Here is a tiny trained network, its code and every weight. The questions are about switching its units off for an input and a class, where a switched-off unit gives its printed mean instead of its output.

import numpy as np


def w(rows, s, z=0):
    codes = np.array(rows[::2]) - 128.0
    scale = np.full(codes.shape[1], s)
    scale[-1] = z or s
    return codes * scale


def f(y):
    return y / 2 * (1 + np.tanh(0.7978845608 * (y + 0.044715 * y**3)))


def log_softmax(a):
    a = a - a.max(-1, keepdims=True)
    return a - np.log(np.exp(a).sum(-1, keepdims=True))


def net(x, mask):
    res = np.array(x, float).reshape(1, 5) / 4 @ E
    y = f(res @ A[0][:, :-1].T + A[0][:, -1])
    res = res + np.where(mask, y, B[0][:, -1]) @ B[0][:, :-1]
    return log_softmax(res[-1] @ U[:, :-1].T + U[:, -1])


A, B = {}, {}
E = w([
[131,188,147,120,83,159,168,138,98,150,189,47],'x0',
[179,126,87,120,52,37,66,114,138,124,126,119],'x1',
[57,147,240,205,149,100,92,127,134,106,142,74],'x2',
[123,112,138,68,175,89,122,135,88,5,147,170],'x3',
[155,113,123,223,46,136,136,120,171,151,113,124],'x4',
],0.012)
A[0] = w([
[134,143,137,124,99,188,171,126,112,179,157,108,131],'neuron 0',
[134,132,122,120,79,125,128,128,123,158,134,126,174],'neuron 1',
[108,128,181,252,120,91,101,127,142,133,121,127,55],'neuron 2',
[92,139,200,90,182,120,115,131,100,131,153,111,52],'neuron 3',
[133,128,111,152,85,84,92,131,138,249,116,125,17],'neuron 4',
[141,134,132,120,72,142,148,127,115,130,149,123,38],'neuron 5',
[114,129,150,186,133,163,135,128,137,171,116,130,63],'neuron 6',
[115,127,157,209,145,204,150,130,138,199,117,134,4],'neuron 7',
],0.027,0.0041)
B[0] = w([
[68,114,130,57,91,153,170,174,115,189,115,134,216],'neuron 0',
[154,156,117,99,88,122,127,131,113,121,142,112,181],'neuron 1',
[79,65,231,132,73,143,44,161,109,112,117,144,252],'neuron 2',
[122,203,169,108,204,126,137,103,137,85,133,103,231],'neuron 3',
[207,163,95,133,161,133,68,76,159,199,131,121,243],'neuron 4',
[110,136,143,118,41,119,156,162,127,103,114,135,168],'neuron 5',
[120,98,86,201,164,97,163,119,129,141,123,124,199],'neuron 6',
[115,108,66,248,166,123,211,110,140,134,145,128,235],'neuron 7',
],0.016,0.03)
U = w([
[106,150,117,93,89,155,170,156,120,163,140,106,2],'0',
[90,164,162,101,174,130,153,127,115,97,147,110,238],'1',
[88,112,126,166,136,142,166,126,139,162,140,116,187],'2',
[162,140,118,124,96,125,104,103,149,175,133,114,149],'3',
[105,99,176,152,106,125,94,126,130,139,129,124,177],'4',
[158,132,109,140,66,64,145,136,112,90,160,127,69],'5',
[129,75,93,59,192,131,143,134,111,77,91,248,104],'6',
],0.014,0.0028)

Each question gives the input, the list of numbers given to net, and the class t.
The units are the neurons (one row each of A and B). Each row of codes is followed by its name. A weight is (code - 128) times the scale printed after its matrix; where a second scale follows, it is the last column's (A, B and U).
mask holds one flag per neuron, in row order. A switched-off neuron (its flag False) gives its mean, the last column of its row in B, instead of its output. The means were averaged over made-up inputs and are rounded, as every weight is.
A unit's drop is (log p(t) with every unit on - log p(t) with that unit switched off) / (log p(t) with every unit on - log p(t) with every unit switched off).
The circuit of an input: a set's keep is (log p(t) with only the set's units on - log p(t) with every unit switched off) / (log p(t) with every unit on - log p(t) with every unit switched off). Starting from all 8 units, units are removed one at a time, each time the one whose removal leaves the highest keep (on an exact tie, the one counted first), for as long as the keep stays at least 0.8.
circuit, biggest first: the units of the circuit, biggest drop first
most important unit: the unit with the biggest drop
k most important neurons: the k neurons with the biggest drops, biggest first
drop of u: that unit's drop, to one decimal
input [-1,3,-2,-8,4], class 3: circuit, biggest first => [neuron 4]
input [-7,3,-6,3,5], class 6: circuit, biggest first => [neuron 4; neuron 2; neuron 7]
input [0,8,-2,1,-6], class 5: circuit, biggest first => [neuron 4; neuron 0]
input [7,-4,7,3,5], class 4: 2 most important neurons => [neuron 2; neuron 5]
input [1,2,-1,4,8], class 4: 2 most important neurons => [neuron 7; neuron 4]
input [2,-1,-2,7,3], class 6: 4 most important neurons => [neuron 2; neuron 4; neuron 3; neuron 7]
input [1,8,-3,4,2], class 5: 4 most important neurons => [neuron 4; neuron 0; neuron 2; neuron 5]
input [4,7,-6,5,-1], class 5: 2 most important neurons => [neuron 0; neuron 4]
input [5,-8,-7,1,-6], class 0: 2 most important neurons => [neuron 0; neuron 2]
input [5,2,-5,-8,-3], class 0: 2 most important neurons => [neuron 0; neuron 5]
input [-7,-1,-2,-1,8], class 4: 4 most important neurons => [neuron 2; neuron 0; neuron 3; neuron 4]
input [-4,7,3,-5,4], class 3: 2 most important neurons => [neuron 4; neuron 1]
input [2,3,-2,0,-4], class 5: 4 most important neurons => [neuron 4; neuron 3; neuron 0; neuron 2]
input [1,1,5,-3,0], class 4: most important unit => neuron 2
input [7,1,-7,-3,-1], class 0: drop of neuron 0 => 0.1
input [6,6,-2,5,6], class 5: drop of neuron 0 => 0.2
input [6,-6,-4,0,-3], class 0: drop of neuron 0 => 0.8
input [3,-7,-7,3,-1], class 0: drop of neuron 0 => 0.1
